Each row comes from the steps of one walk. Every step used is in the known rows, and no mark comes twice. Write the walk behind each row, first mark first.
Each row is shifted at random along 8 fixed directions that mean nothing.
Known rows
B-M-C-D-V-K-L: 2.06 0.60 1.36 -3.69 1.82 1.97 -4.39 2.28 1.12 2.53 -0.40 -0.90 -0.01
 -0.05 0.84 2.37 -4.69 -1.64 2.09 -4.51 1.71 0.77 -1.46 -0.28 2.70 -4.23
 -2.24 0.67 -1.15 -2.16 -1.15 -2.42 -0.45 -0.15 -0.09 0.72 4.04 3.03
 0.33 0.59 0.32
M-B-F-C-L-K: 0.46 0.13 -2.42 3.04 0.33 1.04 -0.33 0.90 0.14 0.47 4.66 -3.77 0.80 2.82
 -0.87 -0.18 -2.11 1.14 -0.40 -2.00 3.08 -0.71 -0.21 3.34 -1.94 0.59
 -1.65 -3.04 0.56 -1.01 -0.84 0.84 0.21 1.45 -2.46 -0.34 -2.82 2.88 3.04
 1.11 1.37
F-D-V-L-M-C-B: -0.27 -1.47 -1.43 -1.01 0.93 3.36 -1.69 -0.41 -1.40 2.26 1.39 -0.20 0.78
 -2.82 -0.52 0.33 -0.54 1.20 -1.83 -2.14 1.26 -1.62 1.56 2.11 -1.53 0.77
 0.75 -2.31 1.69 1.04 -0.07 1.31 2.11 1.04 -1.67 1.02 -1.70 -1.27 2.60
 -0.28 0.11
F-M-B-C-D-V: 1.50 -0.79 0.52 -1.77 1.76 -0.37 0.30 -0.58 0.43 0.49 -2.12 0.19 -2.75
 0.30 0.16 0.91 -0.51 0.55 0.80 -3.14 0.65 -1.83 1.00 -2.43 0.94 0.72
 -2.18 -1.73 0.20 1.11 -0.55 -1.32 1.59 1.19 1.71 -3.62 -0.18 1.55 -0.25
 0.57 2.07
C-D-V-K-L-M-F: -0.25 1.19 -1.33 -1.82 0.03 0.43 2.71 -3.39 0.12 1.46 -0.57 2.46 -3.79
 -0.57 -0.30 -0.33 3.71 -5.29 -0.17 0.29 -1.29 -2.81 2.30 -2.90 -2.78
 1.84 1.16 2.78 2.08 1.51 -0.23 1.29 4.02 -0.70 1.66 -1.18 -0.74 -1.02
 -1.78 -0.83 0.60
F-D-V-L-M-B: -0.99 -3.36 -0.69 -3.48 0.96 -1.25 -1.08 0.42 0.13 -1.04 -3.26 1.12 0.36
 -1.60 0.08 0.50 3.08 1.03 2.17 -1.48 -2.56 0.71 0.69 -1.09 0.62 -2.26
 0.28 2.81 -1.05 0.15 2.03 0.64 -0.64 -0.64 1.14 0.65 1.20 -2.54 -0.40
 -1.56 -2.65
F-C-L-M-B-K-V: 0.61 1.17 2.81 0.73 -1.89 -0.64 0.37 1.51 -0.27 0.39 3.24 -0.02 -3.16
 5.26 -0.26 -0.42 -0.51 0.01 1.64 -2.99 1.37 3.00 -2.49 0.00 3.04 0.21
 -3.29 -0.35 -3.96 -3.30 1.88 -1.95 -2.13 2.22 1.96 -1.08 -0.28 0.10
 -1.24 -3.26 2.75
K-C-D-V-L: 0.15 1.94 0.85 -1.26 -0.15 -0.67 -0.31 -1.51 2.30 1.38 -3.30 1.70 1.16
 -6.78 1.67 2.69 0.83 -1.29 -4.67 3.46 -1.92 -3.92 2.39 -2.01 0.05 0.83
 2.09 2.28 4.69 2.13 -2.28 -1.33 1.01 -2.79 -0.24 1.48 3.38 0.00 -1.40
 2.81 0.54
K-C-D-V: -0.11 3.65 0.71 -3.09 2.05 -3.64 3.18 0.06 4.14 -1.09 -5.79 1.62 -2.22
 -0.46 -0.21 -0.33 1.53 -4.28 -1.32 2.84 -1.48 -1.34 3.62 -3.99 -2.30
 -1.93 1.91 6.83 2.00 0.33 -0.53 -2.19 2.96 -3.31 0.54 -3.11 4.07 4.21
 -2.12 1.43 0.98
F-D-V-L: -2.05 -1.32 2.38 0.11 -0.38 -2.16 0.53 1.30 1.30 -0.43 -1.64 2.15 -0.61
 1.43 2.59 1.17 2.33 1.52 -3.16 1.44 -0.60 -1.56 0.69 0.03 2.40 2.05
 0.38 1.37 -1.26 -1.65 1.44 -2.39 -0.63 0.64 1.63 0.39 -1.67 -0.49 -2.40
 -0.98 1.45
B-K-C-F-V-D: -0.03 -0.57 0.36 0.51 0.55 0.64 -0.32 -1.20 -1.58 -1.43 -0.89 -0.29
 -0.04 -2.05 -0.32 -0.67 -1.17 0.60 1.96 0.72 -0.75 0.38 -0.67 -0.49
 0.08 1.36 0.14 -2.88 0.10 1.77 -1.09 1.47 0.35 -0.10 0.64 -0.30 -0.15
 -2.17 -0.20 0.56 -1.95
V-K-B-M: 0.65 -0.24 1.65 0.51 -2.81 0.22 0.21 -0.23 0.14 1.06 1.48 1.25 0.49 0.25
 1.17 0.67 -0.64 -0.64 0.47 -0.16 -0.63 0.91 -1.88 -0.54 1.39 0.96 0.93
 0.06 -1.84 -0.61 1.06 -0.80 -2.85 0.17 0.32 1.70 1.75 -0.43 -2.16 -0.63
 -0.03
C-L-K-B-M-F-V: 3.15 1.00 -2.47 2.50 -0.56 1.98 -2.14 -1.22 0.94 1.27 2.80 -2.92 3.35
 -1.22 -1.19 1.09 -3.90 1.93 -0.46 -0.68 2.77 -1.03 -1.17 0.31 -1.00
 -0.71 -2.62 -2.88 4.09 1.52 -2.75 0.91 -0.63 0.35 -2.22 1.03 1.34 1.46
 2.05 3.00 1.03
C-L-K-B: 0.68 1.60 -0.01 -1.56 -1.53 -1.97 -0.89 1.48 2.00 0.55 0.25 -1.16 -1.94
 0.65 1.28 1.72 0.16 -2.14 0.60 -1.16 0.21 0.22 -1.12 -0.54 0.92 -2.17
 -0.41 3.30 -0.94 -2.34 0.59 -0.61 -0.75 -0.98 0.30 1.02 2.00 1.65 -0.83
 -0.54 -0.48
D-V-L-M-B-C: -1.36 0.81 1.58 -0.03 -0.59 -2.35 -2.16 3.79 0.57 -0.95 -1.73 0.53 0.93
 0.00 1.17 1.97 1.18 1.10 -1.81 2.01 -0.28 2.35 -1.54 1.05 4.27 -4.20
 -1.72 3.23 -0.65 -3.39 -0.36 -1.86 -3.62 -1.28 0.24 4.13 1.95 0.25
 -1.14 0.01 -0.49
K-L-M-F-D-V: 1.87 -1.14 -0.91 -0.42 1.52 0.00 -0.81 0.35 2.10 0.59 0.93 -0.46 0.57
 2.62 -0.34 0.16 -0.66 1.42 1.39 -3.54 1.03 -1.77 0.41 -1.18 -0.33 0.63
 -3.12 -0.96 0.26 0.08 0.10 -1.00 0.43 1.61 0.09 -0.89 0.26 1.56 -0.56
 0.82 1.87
C-F-D-V-L-K: 0.16 0.93 0.75 0.55 0.01 -2.30 0.30 -0.14 1.79 -0.18 -1.96 1.28 -0.43
 -0.78 2.20 1.17 2.01 0.71 -1.20 1.98 -0.89 -2.34 -0.40 -1.19 1.32 1.78
 -0.12 1.31 1.21 0.58 -0.84 -1.45 -0.82 -0.58 1.80 1.25 0.15 -0.83 -2.27
 2.03 0.20
F-C-D-V: -2.90 0.19 0.58 -4.36 0.53 -1.54 1.42 0.86 -0.51 -0.77 -5.20 1.37 -2.29
 -0.83 0.58 -0.54 2.78 -2.70 -2.18 2.29 -1.15 0.63 2.46 0.26 -0.87 -3.43
 4.08 4.61 -2.18 -1.42 1.94 -0.01 3.12 -2.19 0.58 -2.48 -0.47 0.47 1.06
 -3.38 -0.81
L-K-B-M-C-D-V-F: -0.95 2.41 -1.44 2.54 1.01 1.16 0.99 0.28 -1.85 0.44 1.52 0.47 -1.74
 2.12 -0.67 -1.03 -0.52 -1.05 -1.17 1.10 2.52 -1.09 0.22 1.06 -1.65 1.93
 -1.35 -2.19 2.36 -0.52 -2.61 1.64 2.27 0.55 -0.21 0.14 -3.91 0.77 0.07
 1.36 1.66
V-L-M-C: 1.07 0.95 0.80 -0.80 -1.05 0.14 -3.11 1.63 1.31 1.52 0.02 1.10 1.83
 -3.76 0.09 2.42 0.13 0.65 -1.46 0.18 -1.09 -0.11 -0.88 0.32 1.93 -0.54
 -0.63 -1.24 0.39 -0.37 -0.60 -2.47 -2.92 -0.50 -1.23 6.06 4.51 -1.30
 -1.04 1.69 -0.11
M-C-L-K-V-F: -0.90 1.26 -1.17 -1.35 -0.14 1.04 1.92 -1.93 0.26 1.32 0.60 0.71 -2.25
 -0.60 -1.35 -1.23 1.25 -5.16 0.24 -0.13 -0.37 -0.37 1.99 -0.51 -3.93
 0.01 1.81 2.45 0.64 0.44 -0.04 0.82 2.45 -1.41 -0.71 -0.33 1.14 0.83
 -0.08 -1.54 0.21
M-B-F-V: -4.31 -0.55 -3.44 0.06 0.36 -1.47 3.13 -2.26 -2.31 -2.94 -3.07 -0.06
 -3.52 0.01 -0.71 -0.75 3.10 -3.44 -2.38 4.11 -0.16 -1.52 2.62 -0.15
 -2.41 -0.99 0.74 1.36 2.60 -0.21 -1.56 4.66 5.03 -1.49 0.49 -3.81 -5.04
 0.17 1.19 -1.83 -0.20
K-B-F-D-V-L: -0.72 -4.56 -1.33 -1.74 1.49 0.32 -3.01 1.58 0.00 -1.25 -0.95 -2.62 3.33
 0.43 1.69 0.51 -2.43 2.22 1.65 -2.24 0.01 0.04 -0.53 2.10 0.75 -3.19
 -0.22 1.05 -0.97 -0.86 0.82 2.07 -0.89 -0.22 -1.23 -0.67 -0.76 1.46
 1.90 -0.02 -2.97
C-L-K-V: -2.42 -0.76 -2.65 -1.87 1.42 -0.40 -0.59 1.91 -0.06 -1.50 1.42 -2.66
 -3.11 1.09 -1.67 -0.14 1.46 -2.43 1.24 -2.55 1.43 1.81 2.57 1.18 -3.02
 -2.36 -0.34 1.86 -0.86 -2.66 1.23 3.03 3.84 0.12 -1.72 0.72 -1.91 -0.12
 1.81 -3.01 -3.38
F-D-V-K-C-L: -1.89 -1.37 -1.16 0.05 2.93 0.14 1.83 -0.26 0.70 -1.63 0.86 -0.62 -2.17
 0.81 -1.11 -0.68 0.53 -0.38 -0.05 -2.24 1.04 -1.11 4.69 -0.47 -4.43
 2.93 -0.01 -0.06 1.71 0.69 0.29 1.46 4.64 1.05 -1.21 -2.22 -2.96 0.75
 0.45 0.00 -0.68
M-F-V-D: -1.37 -2.67 -0.70 -1.92 1.39 1.08 0.25 -0.43 -0.11 -0.43 -2.62 0.65
 -0.04 0.99 -0.10 -0.80 0.45 -1.59 0.92 0.69 -0.40 -0.54 0.56 0.33 -1.01
 -1.57 1.27 0.60 -1.47 -0.05 0.94 -0.13 1.18 -0.53 0.78 -1.65 -0.38 0.93
 0.33 -1.97 -0.61
B-M-C-F-D-V: 0.90 0.64 1.71 -4.10 0.09 -0.11 -0.78 -0.26 -0.93 1.45 -4.58 2.19 -0.93
 -0.49 0.59 -0.54 -0.68 -1.75 1.19 0.25 -1.01 1.04 -1.77 -1.37 2.40
 -2.89 1.91 1.12 -3.15 -0.22 0.77 -1.53 0.23 -0.99 1.78 -2.19 2.81 -0.04
 0.12 -1.48 0.93
C-B-M-F: 0.09 1.34 -1.16 -0.34 -1.41 -0.36 0.72 -1.14 -0.85 0.03 -1.45 0.54 -0.75
 -1.20 -0.39 0.33 0.94 -2.59 -0.64 3.49 -0.66 0.15 -0.97 -1.00 0.51
 -1.21 2.42 0.11 0.18 0.04 -0.31 0.96 1.01 -0.86 0.26 -0.21 0.57 -0.45
 0.32 -0.32 -0.61
F-C-B-K-V: 0.15 1.03 3.34 2.41 -2.03 -0.83 0.07 1.50 0.81 -1.14 0.91 -0.61 1.93
 -0.14 0.64 0.51 -1.76 2.88 -0.78 1.79 0.28 2.95 -1.91 0.08 3.37 -0.52
 -0.26 -0.51 -1.98 -1.34 0.42 -2.38 -3.93 0.19 0.37 0.27 1.60 -0.40
 -0.86 -0.95 0.19
M-B-F-C: 1.33 -1.38 -0.34 2.79 -0.02 0.23 2.44 -1.82 1.53 0.37 2.18 -0.74 0.71
 1.67 -0.22 -0.48 -0.88 1.29 -0.41 -1.53 0.34 -2.82 1.05 -0.56 -1.22
 4.07 -1.20 -3.57 0.55 2.12 -0.39 -1.14 -1.12 1.49 -0.57 -2.89 -0.84
 2.80 -0.19 1.67 3.19
D-V-L-M-C-B-K: -0.34 2.92 -1.51 -1.06 0.64 0.87 0.81 -1.97 -1.07 2.20 0.94 0.89 -7.01
 -0.45 -0.14 0.62 0.77 -5.07 -1.89 -2.63 2.00 -3.35 2.02 -0.99 -1.41
 1.64 -2.70 0.29 4.05 0.03 -3.10 2.36 4.65 0.43 0.64 -0.78 -2.22 1.01
 -0.34 0.61 2.77
D-V-K-B-M-C-F: 0.18 2.13 -1.62 1.48 1.57 2.58 1.32 -0.88 0.15 1.12 1.74 -0.55 -0.76
 0.61 -1.24 -0.43 -2.90 -2.98 -0.70 -0.42 3.19 -0.83 2.02 -0.45 -3.24
 0.21 -0.75 -0.41 3.60 0.85 -2.92 1.36 2.75 -0.23 -1.95 -1.23 -0.58 3.77
 0.98 1.94 1.13
M-C-L-K-B: 2.79 1.79 0.66 -2.22 -1.58 0.25 -1.58 -0.40 2.65 3.08 0.16 -0.37 0.34
 -3.02 0.44 1.85 -1.50 -1.93 0.93 -2.43 -0.64 -0.57 -1.04 -1.63 0.62
 -1.98 -0.10 1.93 -0.03 0.18 -0.32 -2.37 -2.16 -1.62 -0.31 1.00 5.88
 1.63 -0.37 0.45 1.05
B-M-C-D: -0.62 1.26 0.34 -0.89 -0.45 -0.24 -0.27 -0.20 -1.87 0.24 -1.69 1.69
 -1.26 -2.92 -0.91 0.52 1.73 -0.72 -1.52 2.63 -1.43 -0.13 0.18 -0.58
 1.11 1.53 1.99 -3.24 -0.67 0.23 -0.14 -0.16 1.82 0.14 0.25 1.53 -0.17
 -3.43 -0.02 -0.33 -0.11
F-C-D-V-K-B-M: 0.86 -0.68 1.35 1.08 0.21 -0.23 1.47 -0.77 0.99 -1.36 -0.74 0.61 3.33
 -2.05 -0.54 -0.53 -0.28 3.00 0.22 1.09 -1.38 1.09 1.59 -1.66 -1.02 1.48
 1.58 0.14 0.84 2.95 0.64 -0.85 -1.72 -0.36 -0.69 -0.15 1.72 -0.95 -0.75
 1.61 -1.41
K-B-M-C-F-D-V: 0.14 -0.50 0.26 1.39 0.75 -0.27 0.41 -0.76 -1.28 -1.51 -1.23 0.69 0.78
 -1.37 -0.68 -0.29 -0.23 2.92 0.43 1.15 -0.41 0.12 0.33 -1.96 1.14 2.26
 -0.65 -3.70 0.77 2.09 -0.90 0.72 0.45 0.89 0.62 -1.49 -1.30 -2.29 -0.09
 0.98 -0.10
M-F-C-B: -0.53 0.10 1.87 -2.36 -2.85 0.50 -0.59 -0.21 -1.70 1.66 -2.27 1.57 -2.84
 -0.79 2.60 1.66 0.18 -2.70 -1.02 1.26 -0.67 -0.20 -3.11 0.32 4.14 -2.18
 1.60 -0.20 -3.68 -2.07 0.67 -1.56 -1.19 -0.73 2.87 -2.02 0.31 0.24 0.07
 -3.46 1.59
C-L-K-B-F: -0.51 0.78 -1.60 -0.41 -1.98 -1.13 0.04 -1.01 -1.59 0.68 1.79 -1.06
 -5.55 1.77 1.84 0.86 1.04 -3.71 -0.01 -1.59 0.56 -2.26 -1.38 0.37 0.60
 1.29 -1.36 -0.17 -0.24 -1.74 -0.61 3.17 2.13 0.46 1.35 -0.97 -3.62 0.11
 -0.37 -1.08 0.58

Write each row's walk
-4.46 -0.46 -0.94 -0.90 1.38 -2.40 0.48 2.52 -2.86 -2.89 -2.01 -0.41
 -4.77 4.39 1.08 -0.61 2.84 -2.00 0.58 1.00 0.27 1.21 -0.56 2.57 1.27
 -2.83 -1.10 2.45 -2.36 -4.32 0.28 2.21 1.98 -0.42 2.36 -2.13 -5.87 0.19
 0.90 -2.92 -1.02 -> M-B-F-C-D-V-L-K
0.45 -1.58 1.28 -1.01 -0.32 2.51 -2.70 0.21 -2.08 1.52 0.99 0.10 0.09
 0.03 1.23 1.40 -2.10 0.44 0.90 -2.37 0.75 0.41 -2.02 0.92 2.92 -0.69
 -1.03 -2.82 -2.23 -1.04 -0.08 -0.52 -0.62 1.20 1.13 -0.24 -0.78 -0.96
 0.73 -1.52 0.39 -> B-M-F-C-D-V-K-L
1.00 -1.44 -0.59 -0.77 0.65 0.81 0.97 -0.35 -0.21 0.27 1.74 -0.86 0.93
 3.06 -0.68 -3.04 -1.26 0.38 2.00 -2.72 0.01 0.62 0.15 1.47 -2.59 0.42
 1.58 1.18 -1.38 0.66 2.53 1.35 0.49 0.96 -1.25 -2.26 -0.55 1.58 1.19
 -0.33 -0.33 -> K-C-B-F-D-V-L-M
0.72 1.75 -0.58 -0.33 0.13 0.45 2.02 -2.78 -1.11 1.07 -1.45 0.93 -3.14
 0.68 0.39 -0.78 0.09 -3.54 -0.84 1.88 0.23 -3.19 -0.42 -0.41 -0.74 1.22
 -0.37 -0.33 2.18 1.71 -2.14 0.53 2.23 -0.72 1.76 -2.18 -1.09 1.97 -0.56
 1.28 2.94 -> L-M-B-C-F-V-D
-0.16 -1.72 0.18 -1.35 0.04 -0.07 -0.86 -1.06 -0.96 0.20 -1.95 0.56 0.97
 -2.51 0.84 -0.46 0.88 1.00 1.59 -0.34 -2.25 0.19 -1.21 0.10 1.28 -0.99
 1.30 0.91 -1.09 1.10 0.50 0.41 -1.62 -0.85 1.15 -0.45 0.67 -2.32 0.39
 -0.53 -1.47 -> M-C-B-F-D-V-L-K
3.52 -4.17 1.21 -1.35 1.24 2.94 -0.85 -1.07 2.37 2.24 1.84 -2.43 4.86
 0.28 0.41 -0.36 -4.30 1.79 5.34 -6.15 -0.22 0.83 -0.80 -0.81 -0.07
 -1.49 0.64 0.78 -2.76 2.17 1.95 -2.30 -3.49 0.48 -0.72 -2.88 4.24 3.03
 1.18 -0.03 -0.87 -> M-B-C-F-D-V-K-L
0.38 -0.69 -0.74 -1.85 0.89 0.48 -1.41 1.28 0.77 1.29 0.29 -1.61 -1.44
 3.12 2.40 0.50 -2.15 -1.51 1.75 -3.38 2.08 -1.44 -1.44 1.42 0.12 -2.08
 -1.30 2.29 -0.87 -2.07 -0.01 0.54 0.49 -0.08 0.79 -1.67 -1.11 3.54 0.62
 -0.32 0.15 -> C-F-D-V-L-K-B
0.26 0.05 0.30 0.70 -2.28 -1.46 1.09 -2.41 -0.17 -1.48 -1.40 0.29 2.30
 -3.72 -1.18 -0.95 1.68 1.43 0.66 2.62 -3.15 2.08 -0.31 -1.91 0.05 -0.62
 1.62 1.32 0.19 2.48 0.65 0.61 -2.40 -1.76 0.07 -0.11 2.62 -3.32 -0.17
 -0.64 -1.60 -> M-C-L-K-B-F-V
2.17 0.35 -1.84 -1.55 0.65 -0.93 0.17 -1.72 1.62 -2.33 -1.14 -1.61 3.44
 -3.85 -2.94 -1.46 -0.28 -0.18 3.24 0.25 -2.63 2.35 1.78 -1.79 -4.29
 -2.01 1.57 2.47 2.22 3.98 0.01 1.87 -0.57 -2.16 -2.98 1.98 5.86 -0.77
 0.60 2.72 -4.34 -> B-K-V-F-C-L-M
-0.41 0.47 0.04 -2.51 0.69 -0.86 0.27 0.72 -0.78 -1.10 -1.80 1.20 -0.63
 0.83 -1.99 -2.36 2.27 -2.15 3.87 -0.03 -2.32 3.76 -0.49 -0.88 -0.75
 -2.90 1.60 3.57 -2.72 -0.95 2.19 0.82 0.09 -1.03 0.58 0.56 2.27 -2.33
 -0.31 -2.09 -3.04 -> B-K-C-D-V-L-M-F
1.61 -4.24 -1.04 2.58 1.04 0.97 0.46 0.15 2.37 -0.79 4.33 -3.12 5.74
 1.39 -1.37 -2.25 -1.84 5.16 2.81 -5.23 0.23 1.14 1.95 1.44 -3.78 1.25
 -0.72 -0.49 -0.44 2.62 2.05 0.49 -3.90 1.21 -3.71 0.08 0.94 1.86 1.43
 1.40 -1.90 -> D-V-L-K-B-F-C
-0.46 0.40 -1.57 2.08 0.38 0.56 0.46 0.46 -0.31 -1.10 2.44 -1.34 0.26
 3.34 -1.38 -1.35 -1.91 -0.04 -0.87 -0.18 1.91 -0.05 0.50 1.96 -1.99
 0.18 -2.61 -1.17 1.87 -0.62 -1.04 1.43 0.62 0.76 -1.97 -0.13 -1.80 2.78
 0.85 1.09 1.60 -> K-B-F-V-L-M-C
2.87 -0.43 3.09 -1.48 -0.02 -1.07 -3.59 2.96 1.16 0.70 -1.60 0.27 1.70
 2.06 1.31 0.94 -1.41 3.36 1.70 -1.66 -0.26 2.12 -4.11 -0.16 5.79 -2.54
 -2.19 -0.37 -4.26 -1.79 1.59 -4.45 -4.56 1.12 1.60 1.47 3.57 -0.06
 -0.82 0.18 0.88 -> B-C-L-M-F-D-V
1.30 0.51 2.91 -1.47 -0.97 0.11 -3.03 0.79 -1.08 1.96 -1.43 2.13 -2.50
 0.82 3.04 2.11 -0.50 -0.29 0.04 -0.97 0.03 -0.55 -4.36 -0.08 5.91 -0.49
 -2.82 -0.97 -2.32 -1.96 -0.72 -2.80 -2.37 0.81 3.55 1.39 0.75 -1.14
 -2.00 -0.16 2.27 -> B-C-L-M-F-D-V-K
1.93 0.47 -2.90 -2.38 1.63 0.34 1.09 -2.05 0.63 0.13 0.26 -1.43 -1.24
 1.80 -1.60 -1.80 -1.80 -4.24 4.42 -2.58 -0.62 -0.94 0.11 -0.58 -4.50
 -0.97 0.23 1.91 1.14 1.23 -0.25 1.95 2.64 -0.87 -0.75 -3.06 1.80 3.27
 1.02 1.72 -0.01 -> V-K-C-L-M-B-F-D
-2.89 0.32 -2.51 2.24 -2.74 0.61 1.42 -2.64 -5.11 -1.31 1.85 0.65 -1.70
 -3.58 -1.38 -0.74 4.14 -0.90 -2.12 4.02 -1.44 0.12 0.27 2.06 -1.65 2.62
 2.42 -3.28 1.57 1.07 -0.60 5.16 2.43 0.20 -0.45 2.22 -4.97 -6.32 1.72
 -1.62 -1.93 -> V-L-M-F-C-B-K
-1.44 0.42 0.42 0.59 0.67 -0.15 1.61 -0.06 -2.52 -2.03 -0.90 0.86 -3.73
 4.41 -0.54 -1.73 -0.78 -1.98 1.27 1.85 0.81 0.93 -1.25 0.09 0.66 0.41
 -0.77 -1.54 -1.29 -1.43 -0.21 0.78 2.22 0.83 2.33 -3.71 -3.23 1.10
 -0.55 -1.62 1.34 -> K-C-B-M-F-V-D
3.10 1.65 0.99 0.84 -1.39 -0.89 -1.21 -0.11 1.76 0.94 0.23 -0.76 2.00
 -1.43 1.45 1.30 -2.52 1.63 0.09 -0.70 0.51 -0.43 -1.87 -0.69 1.19 -0.89
 -1.59 0.71 1.74 1.30 -1.71 -1.40 -3.24 -0.85 -0.35 1.48 3.59 1.99 -0.83
 3.35 0.72 -> D-V-L-K-B-C-F-M
-2.58 1.20 -1.56 0.95 -0.32 0.47 1.06 -0.77 -1.17 0.18 0.93 0.96 -1.67
 -1.99 -0.08 1.42 3.38 -1.70 -2.80 2.48 0.27 -1.43 2.05 -0.33 -1.04 1.13
 0.46 1.22 3.43 -0.48 -1.29 2.25 3.21 -0.47 0.50 1.59 -3.53 -2.67 -0.43
 -0.79 -0.63 -> C-D-V-K-L-M-B
-2.29 1.96 -1.45 -2.78 1.15 -0.77 1.82 -0.72 -1.20 -0.53 -0.99 1.05
 -5.61 1.52 -1.95 -1.54 1.87 -5.28 0.59 0.03 0.27 -0.20 2.44 -0.02 -4.18
 -0.43 0.43 1.95 0.36 -1.12 -0.08 1.64 6.14 -0.74 0.64 -1.71 -1.73 0.31
 0.16 -2.39 1.02 -> F-M-C-L-K-V-D
-1.11 -4.92 1.18 -2.59 -0.55 2.19 -1.50 1.63 -4.57 -0.26 0.15 -0.24
 -0.46 2.42 0.75 -1.54 -0.90 1.97 3.52 -3.81 0.13 3.81 -2.06 2.47 1.55
 -1.43 1.96 -2.20 -6.80 -1.46 4.22 1.81 -0.61 2.08 0.73 -1.62 -3.21
 -2.07 1.81 -4.90 -3.12 -> K-B-C-D-V-F-M
-2.03 0.15 -2.89 3.85 0.85 1.80 1.50 -1.94 -1.64 0.36 3.19 -0.78 0.33
 -1.80 -0.90 -0.77 1.32 0.33 -3.20 1.39 1.02 -3.36 2.96 1.71 -3.58 4.40
 0.04 -2.87 4.72 1.86 -2.45 3.58 3.23 0.45 -1.84 0.48 -5.55 -1.52 1.52
 1.50 0.31 -> M-C-D-V-L-K-B-F
2.06 -0.70 -0.39 -1.34 0.49 -0.35 -0.21 -1.70 0.99 0.22 -1.59 0.30 2.65
 -3.25 -0.05 -0.48 0.93 1.53 -0.67 0.21 -2.45 -1.73 1.39 -0.52 -1.36
 1.14 1.67 0.36 1.73 3.88 0.42 0.05 -0.71 -0.68 -1.19 1.23 2.39 -0.99
 0.18 2.97 -1.15 -> B-F-C-D-V-L-M
